Below are the code and all the weights of a small trained network. Each question names an input and a target symbol and asks about switching units off, where a switched-off unit gives its printed mean instead of its output.

import numpy as np


def w(rows, s, z=0):
    codes = np.array(rows[::2]) - 128.0
    scale = np.full(codes.shape[1], s)
    scale[-1] = z or s
    return codes * scale


def f(y):
    return y / 2 * (1 + np.tanh(0.7978845608 * (y + 0.044715 * y**3)))


def softmax(a):
    e = np.exp(a - a.max(-1, keepdims=True))
    return e / e.sum(-1, keepdims=True)


def log_softmax(a):
    a = a - a.max(-1, keepdims=True)
    return a - np.log(np.exp(a).sum(-1, keepdims=True))


def net(x, mask):
    ids = ['αβδεζηθλμξπστφψω'.index(c) for c in x.split()]
    T = len(ids)
    res = E[ids] + P[:T]
    r = res
    for j in range(2):
        rows = slice(3 * j, 3 * j + 3)
        q, k, v = (r @ M[0][rows].T for M in (Q, K, V))
        z = softmax(np.where(np.tri(T) > 0, q @ k.T / 3**0.5, -1e9)) @ v
        o = O[0][rows]
        res = res + np.where(mask[j], z, o[:, -1]) @ o[:, :-1]
    y = f(res @ A[0][:, :-1].T + A[0][:, -1])
    res = res + np.where(mask[2:18], y, B[0][:, -1]) @ B[0][:, :-1]
    return log_softmax(res[-1] @ U[:, :-1].T + U[:, -1])


Q, K, V, O, A, B = {}, {}, {}, {}, {}, {}
E = w([
[154,50,142,72,104],'α',
[95,133,105,148,189],'β',
[109,112,116,140,166],'δ',
[120,117,120,118,157],'ε',
[120,117,123,110,155],'ζ',
[140,39,117,141,117],'η',
[99,157,80,164,184],'θ',
[126,141,120,108,145],'λ',
[121,140,139,112,156],'μ',
[161,99,168,7,90],'ξ',
[119,168,129,123,163],'π',
[144,93,189,61,121],'σ',
[126,71,154,186,152],'τ',
[124,192,156,110,173],'φ',
[140,220,144,62,134],'ψ',
[171,192,17,83,73],'ω',
],0.021)
P = w([
[127,92,85,100,173],'0',
[141,86,90,93,173],'1',
[237,151,112,170,118],'2',
[59,101,87,111,148],'3',
[139,73,122,83,163],'4',
[174,142,132,175,81],'5',
[35,105,108,131,105],'6',
[142,65,126,88,164],'7',
[158,142,160,188,28],'8',
[6,101,133,147,55],'9',
[130,87,111,111,187],'10',
],0.02)
Q[0] = w([
[64,50,129,79,219],'H1',
[77,147,136,130,101],'H1',
[126,126,112,113,172],'H1',
[4,83,110,75,128],'H2',
[138,46,71,116,152],'H2',
[85,133,112,162,67],'H2',
],0.017)
K[0] = w([
[77,146,155,167,61],'H1',
[112,88,142,141,187],'H1',
[124,151,134,133,94],'H1',
[92,69,249,152,29],'H2',
[95,177,119,156,64],'H2',
[147,61,52,114,88],'H2',
],0.013)
V[0] = w([
[184,144,40,191,101],'H1',
[210,110,203,108,115],'H1',
[96,96,143,180,200],'H1',
[158,1,40,151,64],'H2',
[111,98,74,214,166],'H2',
[114,229,78,37,85],'H2',
],0.0095)
O[0] = w([
[166,163,56,198,149,124],'H1',
[165,59,202,123,113,52],'H1',
[20,129,219,154,138,99],'H1',
[84,50,76,137,2,222],'H2',
[130,100,74,250,141,84],'H2',
[147,230,115,81,83,254],'H2',
],0.0097,0.0063)
A[0] = w([
[83,160,160,139,67,189],'N1',
[158,177,93,171,5,122],'N2',
[167,130,47,128,168,62],'N3',
[214,169,190,132,42,177],'N4',
[56,171,180,209,154,124],'N5',
[26,27,92,39,145,88],'N6',
[95,146,95,10,117,65],'N7',
[197,172,156,67,193,92],'N8',
[163,172,36,136,72,165],'N9',
[40,59,230,110,255,72],'N10',
[63,138,12,144,83,31],'N11',
[219,45,175,106,57,188],'N12',
[34,52,120,135,93,248],'N13',
[154,28,84,175,130,140],'N14',
[172,94,81,32,206,124],'N15',
[111,137,171,31,180,215],'N16',
],0.0084,0.011)
B[0] = w([
[152,135,151,120,159,190],'N1',
[128,109,134,129,182,233],'N2',
[104,115,176,114,74,170],'N3',
[107,128,73,174,136,212],'N4',
[104,148,114,93,160,151],'N5',
[132,130,82,84,87,226],'N6',
[122,130,174,106,142,218],'N7',
[66,105,152,127,78,184],'N8',
[133,118,147,133,111,252],'N9',
[86,7,182,127,112,166],'N10',
[101,142,173,118,156,210],'N11',
[106,160,133,121,151,205],'N12',
[153,134,108,144,125,251],'N13',
[90,172,160,160,111,169],'N14',
[159,155,169,155,131,211],'N15',
[173,136,103,150,187,231],'N16',
],0.014,0.017)
U = w([
[113,141,114,71,21,63],'α',
[17,135,132,93,160,42],'β',
[41,126,123,105,136,103],'δ',
[123,101,94,148,106,146],'ε',
[166,69,45,152,103,173],'ζ',
[71,161,105,156,40,96],'η',
[30,199,95,139,170,122],'θ',
[205,205,12,244,149,244],'λ',
[178,55,82,166,165,143],'μ',
[175,165,90,64,135,107],'ξ',
[150,145,86,210,218,193],'π',
[154,51,138,68,118,144],'σ',
[90,60,166,154,76,145],'τ',
[98,75,218,170,194,12],'φ',
[159,193,182,169,202,1],'ψ',
[114,150,254,146,22,152],'ω',
],0.0071,0.0096)

Each question gives the input, a string of symbols that net reads in full, and the target symbol t.
The units are the heads (3 rows each of Q, K, V and O) and the neurons (one row each of A and B). Each row of codes is followed by its name. A weight is (code - 128) times the scale printed after its matrix; where a second scale follows, it is the last column's (O, A, B and U).
mask holds one flag per unit, heads first, then neurons. A switched-off unit (its flag False) gives its mean, the last column of its rows in O or B, instead of its output. The means were averaged over made-up inputs and are rounded, as every weight is.
A unit's drop is (log p(t) with every unit on - log p(t) with that unit switched off) / (log p(t) with every unit on - log p(t) with every unit switched off).
The circuit of an input: a set's keep is (log p(t) with only the set's units on - log p(t) with every unit switched off) / (log p(t) with every unit on - log p(t) with every unit switched off). Starting from the 12 units with the biggest drops (on a tie, the unit counted first), units are removed one at a time, each time the one whose removal leaves the highest keep (on an exact tie, the one counted first), for as long as the keep stays at least 0.8.
units of the circuit, in order: the units of the circuit, biggest drop first
unit that matters most: the unit with the biggest drop
k most important neurons: the k neurons with the biggest drops, biggest first
which heads matter: for each layer, one digit per head in row order, 1 if its drop is at least 0.15 and else 0, layers parted by /
input σ φ ε ω ε η ζ λ ω β ψ, target ω: 2 most important neurons -> N8; N3
input ζ ξ π τ π ξ σ, target σ: unit that matters most -> H1
input λ μ μ φ δ ψ ω ζ η η ε, target η: units of the circuit, in order -> H2; N14; N2; N6
input β η α δ ε ζ β μ ξ ζ, target ξ: which heads matter -> 01
input β ω π τ, target τ: 2 most important neurons -> N10; N6
input ζ ψ φ λ, target λ: which heads matter -> 01
input σ ξ λ ζ β ψ λ ω, target ω: units of the circuit, in order -> N8; N15; H2
input ζ β ω φ π σ ω α, target ω: which heads matter -> 10
input ψ τ ω α π δ, target λ: 2 most important neurons -> N4; N10
input θ ξ ε σ λ μ, target λ: units of the circuit, in order -> N10; N7
input ω θ φ β, target β: 2 most important neurons -> N10; N5
input β π θ ω λ ω, target π: 2 most important neurons -> N2; N4
input φ φ ω σ σ ζ ζ ψ ε ψ α, target ψ: 2 most important neurons -> N16; N15
input ω μ ζ α λ σ, target λ: which heads matter -> 00
input η ω ψ ε μ ω φ, target η: units of the circuit, in order -> H2; N6; N14
input λ φ σ τ φ ξ ψ ζ, target ψ: which heads matter -> 01
input ψ ε β δ μ ζ, target λ: which heads matter -> 00
input σ ψ ω ω η ζ, target λ: unit that matters most -> N4
input α ε θ α φ ω δ ω δ μ ε, target μ: which heads matter -> 11
input ξ β σ β φ ξ ψ τ, target ψ: units of the circuit, in order -> H2
